Below is a small trained network, with its code and all its weights. Each question gives an input and a class and asks what happens when units are switched off, that is, made to give their printed mean instead of their output.

import numpy as np


def w(rows, s, z=0):
    codes = np.array(rows[::2]) - 128.0
    scale = np.full(codes.shape[1], s)
    scale[-1] = z or s
    return codes * scale


def f(y):
    return np.maximum(y, 0)


def log_softmax(a):
    a = a - a.max(-1, keepdims=True)
    return a - np.log(np.exp(a).sum(-1, keepdims=True))


def net(x, mask):
    res = np.array(x, float).reshape(1, 6) / 4 @ E
    y = f(res @ A[0][:, :-1].T + A[0][:, -1])
    res = res + np.where(mask, y, B[0][:, -1]) @ B[0][:, :-1]
    return log_softmax(res[-1] @ U[:, :-1].T + U[:, -1])


A, B = {}, {}
E = w([
[118,171,123,113,157,146],'x0',
[153,184,115,252,148,120],'x1',
[161,156,88,123,209,166],'x2',
[123,91,229,177,169,224],'x3',
[134,119,128,133,129,122],'x4',
[34,75,87,146,169,118],'x5',
],0.014)
A[0] = w([
[68,65,94,103,160,89,132],'neuron 1',
[68,95,175,165,188,198,208],'neuron 2',
[51,118,105,108,74,167,131],'neuron 3',
[115,136,29,122,93,42,251],'neuron 4',
[141,56,202,166,143,179,176],'neuron 5',
[153,174,110,189,115,117,173],'neuron 6',
[96,159,182,135,128,178,178],'neuron 7',
[162,118,160,53,128,130,152],'neuron 8',
[77,100,54,58,160,59,155],'neuron 9',
[227,109,196,2,126,127,169],'neuron 10',
[181,137,134,117,83,60,197],'neuron 11',
[97,157,145,164,180,67,111],'neuron 12',
[71,100,93,196,174,97,121],'neuron 13',
[207,190,193,184,63,173,162],'neuron 14',
[98,167,73,109,128,91,211],'neuron 15',
[53,62,122,28,163,143,175],'neuron 16',
[188,180,101,47,113,145,124],'neuron 17',
[112,12,181,103,160,76,112],'neuron 18',
[111,216,45,108,96,68,254],'neuron 19',
[160,188,127,101,145,124,159],'neuron 20',
[47,146,109,151,183,143,184],'neuron 21',
],0.011,0.0063)
B[0] = w([
[61,120,117,156,165,161,191],'neuron 1',
[97,169,217,171,99,183,246],'neuron 2',
[93,149,92,100,84,132,172],'neuron 3',
[117,61,76,104,132,91,253],'neuron 4',
[132,213,211,79,88,185,233],'neuron 5',
[213,111,128,97,141,60,203],'neuron 6',
[179,126,201,161,87,194,192],'neuron 7',
[89,45,157,198,107,131,183],'neuron 8',
[72,102,43,164,161,135,225],'neuron 9',
[89,8,193,255,50,91,230],'neuron 10',
[203,94,66,105,164,68,203],'neuron 11',
[154,113,151,141,87,87,164],'neuron 12',
[97,54,176,220,88,80,192],'neuron 13',
[222,211,140,86,129,133,244],'neuron 14',
[116,111,74,175,126,70,202],'neuron 15',
[26,138,140,87,172,153,231],'neuron 16',
[99,138,110,171,140,81,200],'neuron 17',
[76,188,134,140,164,160,189],'neuron 18',
[147,58,57,120,137,47,253],'neuron 19',
[165,102,150,110,88,84,181],'neuron 20',
[97,110,166,116,89,123,194],'neuron 21',
],0.009,0.016)
U = w([
[133,71,87,167,80,57,252],'0',
[140,120,161,194,50,147,125],'1',
[251,140,48,35,154,61,140],'2',
[236,227,158,50,159,125,119],'3',
[71,119,15,69,189,137,22],'4',
[57,191,204,2,235,135,73],'5',
],0.0092,0.0026)

Each question gives the input, the list of numbers given to net, and the class t.
The units are the neurons (one row each of A and B). Each row of codes is followed by its name. A weight is (code - 128) times the scale printed after its matrix; where a second scale follows, it is the last column's (A, B and U).
mask holds one flag per neuron, in row order. A switched-off neuron (its flag False) gives its mean, the last column of its row in B, instead of its output. The means were averaged over made-up inputs and are rounded, as every weight is.
A unit's drop is (log p(t) with every unit on - log p(t) with that unit switched off) / (log p(t) with every unit on - log p(t) with every unit switched off).
The circuit of an input: a set's keep is (log p(t) with only the set's units on - log p(t) with every unit switched off) / (log p(t) with every unit on - log p(t) with every unit switched off). Starting from the 12 units with the biggest drops (on a tie, the unit counted first), units are removed one at a time, each time the one whose removal leaves the highest keep (on an exact tie, the one counted first), for as long as the keep stays at least 0.8.
units of the circuit, in order: the units of the circuit, biggest drop first
unit that matters most: the unit with the biggest drop
top k neurons: the k neurons with the biggest drops, biggest first
drop of u: that unit's drop, to one decimal
input [-1,-7,7,1,3,-5], class 1: unit that matters most => neuron 19
input [-8,0,1,-7,-3,2], class 4: units of the circuit, in order => (neuron 10; neuron 9)
input [-8,1,7,4,3,8], class 1: top 2 neurons => (neuron 13; neuron 2)
input [-7,-1,7,8,8,2], class 5: units of the circuit, in order => (neuron 10; neuron 5)
input [7,6,-5,4,2,0], class 3: units of the circuit, in order => (neuron 10; neuron 14)
input [-1,1,-7,0,1,-8], class 2: units of the circuit, in order => (neuron 14; neuron 11)
input [-3,1,-7,8,-3,-7], class 3: top 3 neurons => (neuron 14; neuron 5; neuron 13)
input [0,-6,7,0,6,6], class 4: top 2 neurons => (neuron 9; neuron 5)
input [8,0,-1,-6,4,1], class 4: top 2 neurons => (neuron 10; neuron 9)
input [7,-8,8,-6,-4,0], class 0: top 4 neurons => (neuron 10; neuron 8; neuron 20; neuron 15)
input [-7,8,0,3,-3,0], class 3: top 2 neurons => (neuron 10; neuron 14)
input [-8,7,-8,4,5,8], class 1: drop of neuron 9 => 0.0
input [-1,1,3,-3,-3,-4], class 2: drop of neuron 2 => 0.1
input [6,-5,4,-1,-5,6], class 4: drop of neuron 9 => 0.1
input [-5,-6,4,4,4,2], class 5: units of the circuit, in order => (neuron 16)
input [-2,6,3,-8,8,0], class 2: top 2 neurons => (neuron 10; neuron 6)
input [7,-4,6,4,-6,0], class 1: top 2 neurons => (neuron 10; neuron 7)
